Below are the code and all the weights of a small trained network. Each question names an input and a class and asks about switching units off, where a switched-off unit gives its printed mean instead of its output.

import numpy as np


def w(rows, s, z=0):
    codes = np.array(rows[::2]) - 128.0
    scale = np.full(codes.shape[1], s)
    scale[-1] = z or s
    return codes * scale


def f(y):
    return y / 2 * (1 + np.tanh(0.7978845608 * (y + 0.044715 * y**3)))


def log_softmax(a):
    a = a - a.max(-1, keepdims=True)
    return a - np.log(np.exp(a).sum(-1, keepdims=True))


def net(x, mask):
    res = np.array(x, float).reshape(1, 3) / 4 @ E
    y = f(res @ A[0][:, :-1].T + A[0][:, -1])
    res = res + np.where(mask, y, B[0][:, -1]) @ B[0][:, :-1]
    return log_softmax(res[-1] @ U[:, :-1].T + U[:, -1])


A, B = {}, {}
E = w([
[197,231,144,44,40],'x0',
[124,117,178,254,39],'x1',
[180,51,14,69,91],'x2',
],0.0086)
A[0] = w([
[148,168,128,100,222,119],'N0',
[128,73,114,160,217,67],'N1',
[194,106,185,205,39,51],'N2',
[141,100,33,147,91,191],'N3',
[121,190,196,156,107,100],'N4',
[149,153,92,235,67,31],'N5',
[85,173,144,95,177,126],'N6',
[196,164,179,108,64,70],'N7',
[149,52,71,126,29,186],'N8',
[92,213,75,68,133,61],'N9',
[92,185,182,158,143,138],'N10',
[72,37,155,123,161,89],'N11',
[139,140,235,138,159,15],'N12',
[57,120,183,118,136,40],'N13',
[180,190,162,108,69,2],'N14',
[122,104,126,69,144,166],'N15',
[27,170,194,128,110,109],'N16',
[100,102,117,179,155,13],'N17',
[159,98,135,201,17,34],'N18',
[184,9,82,124,55,73],'N19',
[119,113,165,170,3,60],'N20',
[171,194,92,118,50,23],'N21',
[53,169,157,102,158,239],'N22',
[188,144,171,101,76,27],'N23',
[166,187,154,83,129,76],'N24',
[178,77,118,94,112,229],'N25',
[72,75,99,172,153,21],'N26',
[67,176,201,116,143,105],'N27',
[184,83,87,137,103,90],'N28',
[171,93,68,95,121,92],'N29',
],0.011,0.0043)
B[0] = w([
[189,43,91,73,94,196],'N0',
[136,198,50,189,171,216],'N1',
[219,61,76,48,121,242],'N2',
[44,150,171,74,86,226],'N3',
[65,153,142,62,121,218],'N4',
[185,89,41,58,130,206],'N5',
[134,88,124,46,98,179],'N6',
[96,210,106,172,190,220],'N7',
[57,122,216,124,97,254],'N8',
[156,145,49,96,177,190],'N9',
[55,127,173,58,94,218],'N10',
[163,237,83,134,174,210],'N11',
[36,102,185,130,218,181],'N12',
[81,138,99,78,164,155],'N13',
[59,193,102,110,240,207],'N14',
[159,95,101,47,87,187],'N15',
[92,138,172,70,126,214],'N16',
[58,188,122,122,236,165],'N17',
[185,51,41,60,109,230],'N18',
[36,152,194,111,183,240],'N19',
[174,106,77,75,122,232],'N20',
[57,207,147,138,253,210],'N21',
[95,88,152,55,46,216],'N22',
[115,174,138,185,223,183],'N23',
[116,170,60,165,183,191],'N24',
[90,119,157,93,72,215],'N25',
[91,206,83,136,191,194],'N26',
[66,72,181,72,99,206],'N27',
[46,114,181,107,143,180],'N28',
[115,68,183,47,149,206],'N29',
],0.0075,0.0078)
U = w([
[45,115,233,108,95,136],'0',
[116,237,64,188,238,114],'1',
[202,57,50,63,131,147],'2',
[110,151,210,127,2,186],'3',
[152,194,236,210,93,3],'4',
],0.0088,0.0047)

Each question gives the input, the list of numbers given to net, and the class t.
The units are the neurons (one row each of A and B). Each row of codes is followed by its name. A weight is (code - 128) times the scale printed after its matrix; where a second scale follows, it is the last column's (A, B and U).
mask holds one flag per neuron, in row order. A switched-off neuron (its flag False) gives its mean, the last column of its row in B, instead of its output. The means were averaged over made-up inputs and are rounded, as every weight is.
A unit's drop is (log p(t) with every unit on - log p(t) with that unit switched off) / (log p(t) with every unit on - log p(t) with every unit switched off).
The circuit of an input: a set's keep is (log p(t) with only the set's units on - log p(t) with every unit switched off) / (log p(t) with every unit on - log p(t) with every unit switched off). Starting from the 12 units with the biggest drops (on a tie, the unit counted first), units are removed one at a time, each time the one whose removal leaves the highest keep (on an exact tie, the one counted first), for as long as the keep stays at least 0.8.
circuit, biggest first: the units of the circuit, biggest drop first
k most important neurons: the k neurons with the biggest drops, biggest first
drop when u is switched off: that unit's drop, to one decimal
input [7,3,-6], class 1: circuit, biggest first => N7
input [-4,5,1], class 2: circuit, biggest first => N18; N5
input [5,5,-3], class 1: 2 most important neurons => N7; N14
input [5,5,1], class 1: 2 most important neurons => N21; N7
input [-6,4,-5], class 1: 2 most important neurons => N11; N26
input [-1,7,8], class 0: 2 most important neurons => N8; N19
input [1,3,1], class 3: 2 most important neurons => N9; N0
input [0,2,-3], class 3: drop when N8 is switched off => 0.1
input [6,4,7], class 0: drop when N8 is switched off => 0.3
input [-2,0,-1], class 3: drop when N21 is switched off => 0.2
input [-2,8,5], class 2: drop when N18 is switched off => 0.4
